Below are the code and all the weights of a small trained network. Each question names an input and a target symbol and asks about switching units off, where a switched-off unit gives its printed mean instead of its output.

import numpy as np


def w(rows, s, z=0):
    codes = np.array(rows[::2]) - 128.0
    scale = np.full(codes.shape[1], s)
    scale[-1] = z or s
    return codes * scale


def f(y):
    return y / 2 * (1 + np.tanh(0.7978845608 * (y + 0.044715 * y**3)))


def softmax(a):
    e = np.exp(a - a.max(-1, keepdims=True))
    return e / e.sum(-1, keepdims=True)


def log_softmax(a):
    a = a - a.max(-1, keepdims=True)
    return a - np.log(np.exp(a).sum(-1, keepdims=True))


def net(x, mask):
    ids = ['δηπστφψ'.index(c) for c in x.split()]
    T = len(ids)
    res = E[ids] + P[:T]
    q, k, v = (res @ M[0].T for M in (Q, K, V))
    z = softmax(np.where(np.tri(T) > 0, q @ k.T / 2**0.5, -1e9)) @ v
    res = res + np.where(mask[0], z, O[0][:, -1]) @ O[0][:, :-1]
    y = f(res @ A[0][:, :-1].T + A[0][:, -1])
    res = res + np.where(mask[1:13], y, B[0][:, -1]) @ B[0][:, :-1]
    return log_softmax(res[-1] @ U[:, :-1].T + U[:, -1])


Q, K, V, O, A, B = {}, {}, {}, {}, {}, {}
E = w([
[223,92,47,144],'δ',
[85,93,122,106],'η',
[239,74,111,85],'π',
[160,162,98,96],'σ',
[6,103,111,123],'τ',
[112,104,59,163],'φ',
[145,82,170,52],'ψ',
],0.012)
P = w([
[82,109,67,126],'0',
[130,62,103,121],'1',
[123,86,90,68],'2',
[110,194,127,122],'3',
[144,141,193,193],'4',
[160,44,160,139],'5',
[121,164,97,72],'6',
[148,251,134,135],'7',
[144,87,217,199],'8',
[142,89,138,107],'9',
[128,176,136,42],'10',
],0.019)
Q[0] = w([
[147,167,186,178],'h0',
[134,6,152,174],'h0',
],0.017)
K[0] = w([
[127,40,91,34],'h0',
[107,252,42,28],'h0',
],0.013)
V[0] = w([
[254,90,122,124],'h0',
[151,127,88,198],'h0',
],0.019)
O[0] = w([
[162,65,131,111,253],'h0',
[169,123,161,251,214],'h0',
],0.016,0.0073)
A[0] = w([
[142,111,217,45,157],'n0',
[48,36,140,184,68],'n1',
[121,180,73,51,253],'n2',
[137,67,95,114,108],'n3',
[81,62,91,67,47],'n4',
[134,255,184,138,27],'n5',
[182,156,113,109,234],'n6',
[102,210,123,107,107],'n7',
[168,242,202,214,204],'n8',
[174,123,123,100,146],'n9',
[100,185,129,219,93],'n10',
[172,121,235,173,116],'n11',
],0.0094,0.0044)
B[0] = w([
[137,151,88,222,176],'n0',
[185,142,121,115,194],'n1',
[70,112,88,211,187],'n2',
[132,187,141,48,211],'n3',
[145,119,95,18,153],'n4',
[253,168,104,41,146],'n5',
[25,122,190,174,185],'n6',
[210,164,171,176,151],'n7',
[72,93,219,2,196],'n8',
[26,170,153,90,183],'n9',
[165,106,179,109,170],'n10',
[121,169,60,152,254],'n11',
],0.0074,0.0099)
U = w([
[222,160,73,187,139],'δ',
[197,254,119,96,76],'η',
[108,162,52,94,63],'π',
[104,105,237,135,253],'σ',
[52,202,87,236,214],'τ',
[130,149,123,130,35],'φ',
[199,119,143,42,58],'ψ',
],0.0067,0.0037)

Each question gives the input, a string of symbols that net reads in full, and the target symbol t.
The units are the heads (2 rows each of Q, K, V and O) and the neurons (one row each of A and B). Each row of codes is followed by its name. A weight is (code - 128) times the scale printed after its matrix; where a second scale follows, it is the last column's (O, A, B and U).
mask holds one flag per unit, heads first, then neurons. A switched-off unit (its flag False) gives its mean, the last column of its rows in O or B, instead of its output. The means were averaged over made-up inputs and are rounded, as every weight is.
A unit's drop is (log p(t) with every unit on - log p(t) with that unit switched off) / (log p(t) with every unit on - log p(t) with every unit switched off).
The circuit of an input: a set's keep is (log p(t) with only the set's units on - log p(t) with every unit switched off) / (log p(t) with every unit on - log p(t) with every unit switched off). Starting from the 12 units with the biggest drops (on a tie, the unit counted first), units are removed one at a time, each time the one whose removal leaves the highest keep (on an exact tie, the one counted first), for as long as the keep stays at least 0.8.
circuit, biggest first: the units of the circuit, biggest drop first
unit that matters most: the unit with the biggest drop
k most important neurons: the k neurons with the biggest drops, biggest first
drop when u is switched off: that unit's drop, to one decimal
input π ψ ψ δ, target π: circuit, biggest first : (h0 n2)
input φ δ σ π η η σ, target τ: unit that matters most : n2
input δ σ π σ τ, target ψ: circuit, biggest first : (h0 n4)
input ψ η φ, target π: 2 most important neurons : (n4 n2)
input η π π δ φ η η, target σ: circuit, biggest first : (h0 n8)
input η τ φ φ η δ τ δ δ φ, target δ: circuit, biggest first : (h0 n8 n1)
input φ δ η ψ π τ δ τ, target η: circuit, biggest first : (h0 n5)
input η η ψ, target τ: circuit, biggest first : (h0 n2)
input η ψ φ π, target π: 2 most important neurons : (n4 n2)
input π φ δ σ π φ η σ, target σ: circuit, biggest first : (n8 n6)
input φ σ δ ψ π φ φ, target ψ: circuit, biggest first : (h0 n3)
input τ σ δ η σ δ δ π φ δ δ, target σ: circuit, biggest first : (n8 h0 n6)
input δ δ ψ δ φ φ δ φ δ δ δ, target δ: 2 most important neurons : (n11 n8)
input δ δ π η, target δ: circuit, biggest first : (h0 n8)
input φ φ φ δ δ δ π φ δ, target ψ: circuit, biggest first : (h0)
input τ τ δ δ, target η: 3 most important neurons : (n5 n7 n8)
input τ π φ φ ψ δ δ ψ δ ψ τ, target δ: 2 most important neurons : (n8 n11)
input δ δ η π η δ π δ η τ η, target τ: 3 most important neurons : (n2 n8 n0)
input φ η η δ σ η σ σ, target τ: 2 most important neurons : (n2 n6)
input π φ δ δ φ ψ π, target σ: unit that matters most : n8
input δ δ π δ η φ η, target τ: 2 most important neurons : (n2 n8)
input ψ ψ σ, target π: drop when n2 is switched off : 0.3
